Below is a small trained network, with its code and all its weights. Each question gives an input and a class and asks what happens when units are switched off, that is, made to give their printed mean instead of their output.

import numpy as np


def w(rows, s, z=0):
    codes = np.array(rows[::2]) - 128.0
    scale = np.full(codes.shape[1], s)
    scale[-1] = z or s
    return codes * scale


def f(y):
    return y / 2 * (1 + np.tanh(0.7978845608 * (y + 0.044715 * y**3)))


def log_softmax(a):
    a = a - a.max(-1, keepdims=True)
    return a - np.log(np.exp(a).sum(-1, keepdims=True))


def net(x, mask):
    res = np.array(x, float).reshape(1, 3) / 4 @ E
    y = f(res @ A[0][:, :-1].T + A[0][:, -1])
    res = res + np.where(mask, y, B[0][:, -1]) @ B[0][:, :-1]
    return log_softmax(res[-1] @ U[:, :-1].T + U[:, -1])


A, B = {}, {}
E = w([
[139,91,112,145,2,153,187],'x0',
[220,182,90,145,118,63,134],'x1',
[59,197,172,121,73,114,128],'x2',
],0.013)
A[0] = w([
[124,119,114,119,150,140,158,139],'N1',
[48,138,145,145,84,129,122,161],'N2',
[15,114,138,132,155,172,126,149],'N3',
[144,102,127,130,45,145,133,245],'N4',
[70,113,146,105,131,138,118,246],'N5',
[209,126,84,114,188,83,129,116],'N6',
[181,128,142,121,156,124,129,124],'N7',
[158,32,123,124,154,185,126,84],'N8',
[189,131,146,160,136,122,92,254],'N9',
[87,97,162,134,142,112,123,81],'N10',
[121,173,143,136,190,101,104,198],'N11',
[122,123,141,144,136,143,114,29],'N12',
[131,141,125,133,170,120,135,18],'N13',
[86,133,91,129,145,118,165,23],'N14',
[253,128,108,143,194,123,127,252],'N15',
[116,242,150,126,143,90,117,47],'N16',
[108,105,100,122,149,92,141,195],'N17',
[148,107,153,128,127,107,96,149],'N18',
],0.017,0.0024)
B[0] = w([
[92,131,153,148,124,119,122,138],'N1',
[176,164,106,70,128,188,182,203],'N2',
[205,123,135,135,123,254,106,230],'N3',
[122,142,93,90,44,124,232,216],'N4',
[71,157,211,134,72,166,120,190],'N5',
[145,167,121,32,237,156,114,223],'N6',
[152,124,148,62,140,112,80,164],'N7',
[71,124,112,236,152,36,132,202],'N8',
[71,175,157,97,190,143,184,175],'N9',
[122,121,102,85,82,173,57,161],'N10',
[124,154,91,88,73,81,244,203],'N11',
[185,109,86,123,142,160,109,131],'N12',
[142,148,123,112,104,133,139,150],'N13',
[134,110,116,90,135,140,94,127],'N14',
[180,138,201,69,241,105,109,248],'N15',
[92,56,100,200,118,34,133,195],'N16',
[122,112,159,170,172,146,151,142],'N17',
[167,126,141,150,134,122,140,136],'N18',
],0.018)
U = w([
[114,114,139,169,215,29,136,181],'0',
[121,88,204,248,166,193,46,36],'1',
[209,206,254,79,180,242,154,176],'2',
[143,63,91,157,142,95,11,8],'3',
[89,105,58,209,63,115,219,255],'4',
],0.0072,0.0027)

Each question gives the input, the list of numbers given to net, and the class t.
The units are the neurons (one row each of A and B). Each row of codes is followed by its name. A weight is (code - 128) times the scale printed after its matrix; where a second scale follows, it is the last column's (A, B and U).
mask holds one flag per neuron, in row order. A switched-off neuron (its flag False) gives its mean, the last column of its row in B, instead of its output. The means were averaged over made-up inputs and are rounded, as every weight is.
A unit's drop is (log p(t) with every unit on - log p(t) with that unit switched off) / (log p(t) with every unit on - log p(t) with every unit switched off).
The circuit of an input: a set's keep is (log p(t) with only the set's units on - log p(t) with every unit switched off) / (log p(t) with every unit on - log p(t) with every unit switched off). Starting from the 12 units with the biggest drops (on a tie, the unit counted first), units are removed one at a time, each time the one whose removal leaves the highest keep (on an exact tie, the one counted first), for as long as the keep stays at least 0.8.
circuit, biggest first: the units of the circuit, biggest drop first
k most important neurons: the k neurons with the biggest drops, biggest first
drop when u is switched off: that unit's drop, to one decimal
input [8,8,1], class 4: circuit, biggest first => (N4)
input [-6,1,-1], class 0: 3 most important neurons => (N3 N16 N2)
input [-7,0,1], class 0: 2 most important neurons => (N16 N2)
input [3,2,-7], class 0: 3 most important neurons => (N8 N3 N2)
input [3,-6,-3], class 4: 3 most important neurons => (N8 N15 N6)
input [0,-1,-6], class 0: 2 most important neurons => (N8 N3)
input [5,0,3], class 4: 4 most important neurons => (N15 N6 N3 N4)
input [7,0,8], class 4: 2 most important neurons => (N15 N4)
input [-3,-7,-4], class 1: drop when N6 is switched off => 0.0
input [-2,-4,-8], class 0: drop when N8 is switched off => 1.3
input [-2,-2,-8], class 0: drop when N8 is switched off => 1.0
